Below is a small trained network, with its code and all its weights. Each question gives an input and a target symbol and asks what happens when units are switched off, that is, made to give their printed mean instead of their output.

import numpy as np


def w(rows, s, z=0):
    codes = np.array(rows[::2]) - 128.0
    scale = np.full(codes.shape[1], s)
    scale[-1] = z or s
    return codes * scale


def f(y):
    return y / 2 * (1 + np.tanh(0.7978845608 * (y + 0.044715 * y**3)))


def softmax(a):
    e = np.exp(a - a.max(-1, keepdims=True))
    return e / e.sum(-1, keepdims=True)


def log_softmax(a):
    a = a - a.max(-1, keepdims=True)
    return a - np.log(np.exp(a).sum(-1, keepdims=True))


def net(x, mask):
    ids = ['αγδεζημξπστφψ'.index(c) for c in x.split()]
    T = len(ids)
    res = E[ids] + P[:T]
    u = 0
    for l in range(2):
        q, k, v = (res @ M[l].T for M in (Q, K, V))
        z = softmax(np.where(np.tri(T) > 0, q @ k.T / 2**0.5, -1e9)) @ v
        res = res + np.where(mask[u], z, O[l][:, -1]) @ O[l][:, :-1]
        u += 1
        y = f(res @ A[l][:, :-1].T + A[l][:, -1])
        res = res + np.where(mask[u : u + 16], y, B[l][:, -1]) @ B[l][:, :-1]
        u += 16
    return log_softmax(res[-1] @ U[:, :-1].T + U[:, -1])


Q, K, V, O, A, B = {}, {}, {}, {}, {}, {}
E = w([
[40,134,156,185,47],'α',
[133,168,254,81,90],'γ',
[123,120,78,68,91],'δ',
[167,101,93,122,176],'ε',
[185,132,150,144,178],'ζ',
[155,152,83,170,164],'η',
[88,148,112,66,148],'μ',
[159,103,90,122,161],'ξ',
[135,37,136,87,146],'π',
[183,89,170,136,146],'σ',
[116,138,209,217,137],'τ',
[177,175,115,155,178],'φ',
[134,178,108,188,62],'ψ',
],0.008)
P = w([
[166,2,118,166,177],'0',
[168,67,115,131,167],'1',
[186,104,109,110,148],'2',
[187,139,108,95,136],'3',
[184,171,119,68,131],'4',
[202,196,112,51,117],'5',
[203,167,119,69,136],'6',
],0.002)
Q[0] = w([
[128,78,62,111,179],'L0H1',
[4,108,145,191,89],'L0H1',
],0.033)
K[0] = w([
[160,110,57,5,170],'L0H1',
[186,2,224,197,203],'L0H1',
],0.023)
V[0] = w([
[34,189,138,1,197],'L0H1',
[120,120,202,218,231],'L0H1',
],0.0069)
O[0] = w([
[2,138,223,150,216,11],'L0H1',
[233,83,191,214,105,231],'L0H1',
],0.005,0.0012)
A[0] = w([
[105,117,67,153,138,158],'L0N1',
[164,64,126,40,147,189],'L0N2',
[103,127,112,132,126,131],'L0N3',
[120,138,116,144,149,128],'L0N4',
[87,138,128,79,152,136],'L0N5',
[84,105,126,131,67,193],'L0N6',
[78,170,154,154,172,88],'L0N7',
[178,156,77,136,199,173],'L0N8',
[151,136,153,153,146,81],'L0N9',
[68,129,211,191,116,196],'L0N10',
[131,163,119,94,218,165],'L0N11',
[124,114,128,122,123,131],'L0N12',
[116,147,197,5,92,4],'L0N13',
[171,182,182,117,114,135],'L0N14',
[107,116,66,191,152,137],'L0N15',
[107,194,148,156,35,129],'L0N16',
],0.014,0.0011)
B[0] = w([
[152,182,88,85,98,134],'L0N1',
[27,17,128,148,162,211],'L0N2',
[147,140,118,107,107,111],'L0N3',
[164,134,129,118,117,128],'L0N4',
[146,129,118,76,70,134],'L0N5',
[120,132,93,87,52,123],'L0N6',
[142,128,212,129,107,114],'L0N7',
[241,100,70,121,90,253],'L0N8',
[178,163,152,143,121,171],'L0N9',
[134,118,249,121,46,179],'L0N10',
[179,42,146,95,87,197],'L0N11',
[114,124,130,119,124,124],'L0N12',
[62,234,113,43,119,157],'L0N13',
[143,184,146,214,160,209],'L0N14',
[169,213,113,65,103,147],'L0N15',
[98,149,44,187,64,180],'L0N16',
],0.018,0.0027)
Q[1] = w([
[116,174,180,111,146],'L1H1',
[174,2,117,183,89],'L1H1',
],0.018)
K[1] = w([
[124,133,153,98,134],'L1H1',
[132,106,132,251,94],'L1H1',
],0.018)
V[1] = w([
[204,64,179,86,255],'L1H1',
[136,87,182,103,21],'L1H1',
],0.0082)
O[1] = w([
[151,144,150,3,232,2],'L1H1',
[130,94,192,121,40,218],'L1H1',
],0.0057,0.0096)
A[1] = w([
[162,121,169,20,185,95],'L1N1',
[155,78,122,146,151,151],'L1N2',
[116,92,180,186,177,192],'L1N3',
[226,94,103,143,177,117],'L1N4',
[154,110,46,158,142,156],'L1N5',
[171,103,192,186,173,169],'L1N6',
[149,175,60,157,170,255],'L1N7',
[129,54,84,44,97,233],'L1N8',
[153,225,171,154,136,211],'L1N9',
[105,120,2,105,139,225],'L1N10',
[253,212,140,151,124,161],'L1N11',
[73,207,75,109,148,41],'L1N12',
[161,194,72,88,157,15],'L1N13',
[171,139,163,127,155,87],'L1N14',
[129,136,49,160,239,57],'L1N15',
[25,67,191,159,188,153],'L1N16',
],0.0099,0.0029)
B[1] = w([
[144,75,116,147,5,201],'L1N1',
[92,120,151,161,140,183],'L1N2',
[80,115,175,102,139,175],'L1N3',
[111,91,182,184,185,229],'L1N4',
[137,167,133,210,127,205],'L1N5',
[98,57,175,105,154,206],'L1N6',
[140,131,122,155,203,176],'L1N7',
[179,183,171,26,181,219],'L1N8',
[117,206,193,131,121,189],'L1N9',
[154,232,134,126,157,189],'L1N10',
[78,100,20,21,146,246],'L1N11',
[100,27,111,148,151,144],'L1N12',
[147,234,101,159,98,147],'L1N13',
[179,104,114,102,128,156],'L1N14',
[184,102,67,172,68,163],'L1N15',
[22,179,55,136,94,158],'L1N16',
],0.019,0.013)
U = w([
[83,95,123,186,73,217],'α',
[139,178,140,171,38,80],'γ',
[170,183,133,72,113,207],'δ',
[218,163,185,165,144,141],'ε',
[148,50,64,127,174,86],'ζ',
[166,203,63,162,122,75],'η',
[100,104,180,59,96,120],'μ',
[215,152,216,173,154,105],'ξ',
[73,170,53,89,82,3],'π',
[142,39,180,177,149,69],'σ',
[81,142,180,80,253,166],'τ',
[156,121,22,100,152,119],'φ',
[83,199,147,203,189,166],'ψ',
],0.0037,0.0059)

Each question gives the input, a string of symbols that net reads in full, and the target symbol t.
The units are the heads (2 rows each of Q, K, V and O) and the neurons (one row each of A and B). Each row of codes is followed by its name. A weight is (code - 128) times the scale printed after its matrix; where a second scale follows, it is the last column's (O, A, B and U).
mask holds one flag per unit, layer by layer, with each layer's heads first. A switched-off unit (its flag False) gives its mean, the last column of its rows in O or B, instead of its output. The means were averaged over made-up inputs and are rounded, as every weight is.
A unit's drop is (log p(t) with every unit on - log p(t) with that unit switched off) / (log p(t) with every unit on - log p(t) with every unit switched off).
The circuit of an input: a set's keep is (log p(t) with only the set's units on - log p(t) with every unit switched off) / (log p(t) with every unit on - log p(t) with every unit switched off). Starting from the 12 units with the biggest drops (on a tie, the unit counted first), units are removed one at a time, each time the one whose removal leaves the highest keep (on an exact tie, the one counted first), for as long as the keep stays at least 0.8.
units of the circuit, in order: the units of the circuit, biggest drop first
unit that matters most: the unit with the biggest drop
k most important neurons: the k neurons with the biggest drops, biggest first
drop when u is switched off: that unit's drop, to one decimal
input η τ φ α π, target α: unit that matters most : L0N16
input τ α ψ δ π π, target π: units of the circuit, in order : [L0N2 L1N16 L1N4]
input ε π μ φ τ δ, target δ: units of the circuit, in order : [L1N4 L0N5 L1N8 L0H1]
input γ π φ ε, target ε: 2 most important neurons : [L0N13 L0N10]
input ψ ε γ π σ, target ψ: 3 most important neurons : [L0N10 L1N1 L1N11]
input τ ε α ζ, target α: units of the circuit, in order : [L0N16 L1H1 L1N8]
input τ τ ζ γ ψ τ δ, target δ: units of the circuit, in order : [L1N4 L0H1 L0N5 L1N8]
input ψ γ η, target ψ: 3 most important neurons : [L0N10 L1N5 L1N4]
input π φ ε φ, target φ: 4 most important neurons : [L1N11 L1N13 L0N10 L0N2]
input α η π, target α: units of the circuit, in order : [L1H1 L0N16 L0N6 L1N10]
input ψ τ τ φ ζ α, target α: 4 most important neurons : [L0N16 L0N10 L1N8 L1N10]
input ε σ ψ σ π, target ψ: units of the circuit, in order : [L1N11 L1N1 L0N2 L1N16]
input η φ τ φ τ σ τ, target τ: 3 most important neurons : [L1N1 L1N6 L0N14]
input τ π σ η ε, target τ: units of the circuit, in order : [L1N1]
input μ ζ ε, target μ: 2 most important neurons : [L1N1 L1N8]
input τ γ τ ψ ε φ, target ψ: 3 most important neurons : [L0N16 L1N5 L0N10]
input η σ φ η μ δ π, target δ: 4 most important neurons : [L1N8 L0N5 L1N11 L0N11]
input π γ η η η, target φ: 3 most important neurons : [L1N11 L0N2 L0N16]
input γ ζ π ψ ζ γ, target ψ: 2 most important neurons : [L0N13 L0N14]
input ε α φ, target α: unit that matters most : L0N16
input φ γ φ ξ, target ε: 3 most important neurons : [L0N13 L0N10 L1N11]
input γ γ ζ γ ζ σ ζ, target σ: 2 most important neurons : [L1N1 L1N4]
input τ π ε δ, target τ: 3 most important neurons : [L1N1 L1N8 L0N13]
input σ σ ξ, target ε: drop when L0N9 is switched off : 0.0
input ξ η π π α ξ φ, target α: drop when L0N10 is switched off : 0.1
input ψ δ δ, target τ: drop when L0H1 is switched off : 1.8
input φ ξ γ, target γ: drop when L0H1 is switched off : 0.5
